Below is a small trained network, with its code and all its weights. Each question gives an input and a class and asks what happens when units are switched off, that is, made to give their printed mean instead of their output.

import numpy as np


def w(rows, s, z=0):
    codes = np.array(rows[::2]) - 128.0
    scale = np.full(codes.shape[1], s)
    scale[-1] = z or s
    return codes * scale


def f(y):
    return np.maximum(y, 0)


def log_softmax(a):
    a = a - a.max(-1, keepdims=True)
    return a - np.log(np.exp(a).sum(-1, keepdims=True))


def net(x, mask):
    res = np.array(x, float).reshape(1, 4) / 4 @ E
    y = f(res @ A[0][:, :-1].T + A[0][:, -1])
    res = res + np.where(mask, y, B[0][:, -1]) @ B[0][:, :-1]
    return log_softmax(res[-1] @ U[:, :-1].T + U[:, -1])


A, B = {}, {}
E = w([
[74,118,198,254,108],'x0',
[36,183,65,175,204],'x1',
[119,126,128,128,129],'x2',
[153,109,71,156,84],'x3',
],0.0098)
A[0] = w([
[145,182,224,112,216,108],'N0',
[179,53,255,121,56,74],'N1',
[104,90,147,164,89,45],'N2',
[81,150,153,187,93,2],'N3',
[115,71,71,126,77,170],'N4',
[33,173,203,168,105,139],'N5',
[196,101,176,137,34,63],'N6',
[81,137,132,179,98,58],'N7',
[67,161,94,200,218,169],'N8',
[76,195,105,55,201,196],'N9',
[65,87,112,138,172,10],'N10',
[36,119,79,161,159,50],'N11',
[118,134,102,204,53,101],'N12',
[52,87,161,153,98,248],'N13',
[47,139,128,137,187,2],'N14',
[68,126,102,139,139,2],'N15',
[47,125,67,160,155,2],'N16',
[97,140,78,181,184,49],'N17',
[74,184,172,168,113,112],'N18',
],0.009,0.0037)
B[0] = w([
[106,203,30,106,63,185],'N0',
[35,35,138,139,217,225],'N1',
[98,141,97,56,111,160],'N2',
[43,80,44,109,137,176],'N3',
[97,166,137,92,45,166],'N4',
[10,146,43,55,71,229],'N5',
[38,66,165,159,210,196],'N6',
[81,92,114,72,80,175],'N7',
[151,61,199,136,122,254],'N8',
[70,116,150,66,72,227],'N9',
[76,34,172,118,179,155],'N10',
[190,37,170,73,154,197],'N11',
[9,128,29,49,74,187],'N12',
[76,220,111,59,44,217],'N13',
[88,44,169,190,191,182],'N14',
[94,61,221,80,171,152],'N15',
[65,99,166,87,179,184],'N16',
[81,14,228,123,135,186],'N17',
[2,165,58,95,76,195],'N18',
],0.006,0.0093)
U = w([
[127,1,248,179,210,43],'0',
[120,125,159,101,105,253],'1',
[111,157,68,62,104,143],'2',
[118,130,124,104,115,224],'3',
[139,216,190,229,61,57],'4',
],0.0067,0.0038)

Each question gives the input, the list of numbers given to net, and the class t.
The units are the neurons (one row each of A and B). Each row of codes is followed by its name. A weight is (code - 128) times the scale printed after its matrix; where a second scale follows, it is the last column's (A, B and U).
mask holds one flag per neuron, in row order. A switched-off neuron (its flag False) gives its mean, the last column of its row in B, instead of its output. The means were averaged over made-up inputs and are rounded, as every weight is.
A unit's drop is (log p(t) with every unit on - log p(t) with that unit switched off) / (log p(t) with every unit on - log p(t) with every unit switched off).
The circuit of an input: a set's keep is (log p(t) with only the set's units on - log p(t) with every unit switched off) / (log p(t) with every unit on - log p(t) with every unit switched off). Starting from the 12 units with the biggest drops (on a tie, the unit counted first), units are removed one at a time, each time the one whose removal leaves the highest keep (on an exact tie, the one counted first), for as long as the keep stays at least 0.8.
units of the circuit, in order: the units of the circuit, biggest drop first
most important unit: the unit with the biggest drop
k most important neurons: the k neurons with the biggest drops, biggest first
drop when u is switched off: that unit's drop, to one decimal
input [-6,-7,0,4], class 0: most important unit -> N6
input [1,-5,-5,2], class 0: units of the circuit, in order -> (N1 N6)
input [8,3,4,-2], class 2: units of the circuit, in order -> (N5 N18)
input [6,-4,-2,3], class 2: 3 most important neurons -> (N12 N8 N13)
input [-1,7,-7,-7], class 0: 3 most important neurons -> (N14 N8 N17)
input [7,4,-6,-3], class 2: 2 most important neurons -> (N5 N18)
input [-5,-8,-3,-2], class 0: 2 most important neurons -> (N1 N6)
input [6,-1,3,-2], class 2: drop when N13 is switched off -> 0.1
input [-7,-7,-2,-3], class 0: drop when N17 is switched off -> -0.1
input [6,-1,3,-6], class 2: drop when N2 is switched off -> 0.0
